Below is a small trained network, with its code and all its weights. Each question gives an input and a class and asks what happens when units are switched off, that is, made to give their printed mean instead of their output.

import numpy as np


def w(rows, s, z=0):
    codes = np.array(rows[::2]) - 128.0
    scale = np.full(codes.shape[1], s)
    scale[-1] = z or s
    return codes * scale


def f(y):
    return y / 2 * (1 + np.tanh(0.7978845608 * (y + 0.044715 * y**3)))


def log_softmax(a):
    a = a - a.max(-1, keepdims=True)
    return a - np.log(np.exp(a).sum(-1, keepdims=True))


def net(x, mask):
    res = np.array(x, float).reshape(1, 3) / 4 @ E
    y = f(res @ A[0][:, :-1].T + A[0][:, -1])
    res = res + np.where(mask, y, B[0][:, -1]) @ B[0][:, :-1]
    return log_softmax(res[-1] @ U[:, :-1].T + U[:, -1])


A, B = {}, {}
E = w([
[16,165,87,117,113,160,12,23,2],'x0',
[57,69,43,101,84,36,117,206,172],'x1',
[59,72,214,93,56,211,77,140,154],'x2',
],0.0096)
A[0] = w([
[183,203,128,179,224,181,130,89,72,198],'n0',
[96,74,56,137,48,127,149,164,140,165],'n1',
[182,109,220,91,164,138,137,149,180,106],'n2',
[183,212,29,89,218,92,146,249,159,206],'n3',
[149,97,252,151,70,180,157,126,127,255],'n4',
[254,116,175,122,182,131,215,157,120,210],'n5',
[116,76,202,107,126,147,77,147,223,171],'n6',
[98,120,53,122,185,69,101,171,71,228],'n7',
[77,145,155,134,150,208,49,96,97,252],'n8',
[158,104,168,127,165,176,187,119,145,153],'n9',
[119,83,149,89,109,134,150,195,182,254],'n10',
[163,197,125,119,210,96,220,213,177,206],'n11',
[108,159,241,64,104,212,144,148,99,217],'n12',
],0.0096,0.0035)
B[0] = w([
[198,238,137,185,184,78,219,36,135,236],'n0',
[114,67,108,122,11,70,131,159,210,191],'n1',
[97,152,139,160,157,62,108,57,112,201],'n2',
[206,98,67,128,79,170,172,105,179,233],'n3',
[129,141,187,168,119,96,62,110,92,223],'n4',
[184,97,138,191,149,176,88,44,91,247],'n5',
[111,79,94,160,167,26,2,163,64,201],'n6',
[74,110,55,122,71,94,192,77,164,208],'n7',
[87,160,180,41,128,105,193,176,97,254],'n8',
[180,164,178,145,149,85,78,35,128,182],'n9',
[53,64,141,139,90,130,67,91,146,212],'n10',
[216,54,146,211,117,96,138,78,196,240],'n11',
[141,132,254,122,55,133,101,107,106,221],'n12',
],0.0087,0.014)
U = w([
[96,177,210,134,116,152,206,106,124,144],'0',
[168,203,132,182,208,199,152,98,94,4],'1',
[81,111,178,77,131,163,113,139,52,141],'2',
[117,234,28,121,199,93,212,103,80,201],'3',
[2,76,66,47,77,137,214,144,135,233],'4',
[118,129,119,209,151,134,101,93,126,4],'5',
[137,63,90,160,88,187,226,118,192,237],'6',
[55,133,125,148,107,131,87,178,134,80],'7',
],0.0092,0.0021)

Each question gives the input, the list of numbers given to net, and the class t.
The units are the neurons (one row each of A and B). Each row of codes is followed by its name. A weight is (code - 128) times the scale printed after its matrix; where a second scale follows, it is the last column's (A, B and U).
mask holds one flag per neuron, in row order. A switched-off neuron (its flag False) gives its mean, the last column of its row in B, instead of its output. The means were averaged over made-up inputs and are rounded, as every weight is.
A unit's drop is (log p(t) with every unit on - log p(t) with that unit switched off) / (log p(t) with every unit on - log p(t) with every unit switched off).
The circuit of an input: a set's keep is (log p(t) with only the set's units on - log p(t) with every unit switched off) / (log p(t) with every unit on - log p(t) with every unit switched off). Starting from the 12 units with the biggest drops (on a tie, the unit counted first), units are removed one at a time, each time the one whose removal leaves the highest keep (on an exact tie, the one counted first), for as long as the keep stays at least 0.8.
units of the circuit, in order: the units of the circuit, biggest drop first
most important unit: the unit with the biggest drop
k most important neurons: the k neurons with the biggest drops, biggest first
drop when u is switched off: that unit's drop, to one decimal
input [-7,-4,-7], class 1: units of the circuit, in order => n5
input [7,2,5], class 4: units of the circuit, in order => n5; n8
input [6,-6,-1], class 0: 2 most important neurons => n8; n12
input [-4,-3,-7], class 1: units of the circuit, in order => n5; n0
input [1,-5,2], class 0: units of the circuit, in order => n12; n8
input [1,5,-3], class 4: 4 most important neurons => n5; n0; n11; n7
input [5,3,6], class 4: units of the circuit, in order => n5; n8
input [1,6,-4], class 6: 3 most important neurons => n8; n3; n6
input [-2,5,4], class 7: 2 most important neurons => n6; n8
input [-1,8,7], class 4: 2 most important neurons => n1; n5
input [-5,-8,2], class 1: 4 most important neurons => n0; n1; n7; n5
input [1,0,-4], class 3: 3 most important neurons => n1; n10; n12
input [-4,-1,-8], class 6: 2 most important neurons => n3; n11
input [0,4,-2], class 6: most important unit => n8
input [-7,3,8], class 5: drop when n2 is switched off => 0.2
input [3,5,-6], class 6: drop when n8 is switched off => 0.7
input [8,-6,-2], class 3: drop when n0 is switched off => 0.5
input [8,-7,-8], class 3: drop when n10 is switched off => 0.0
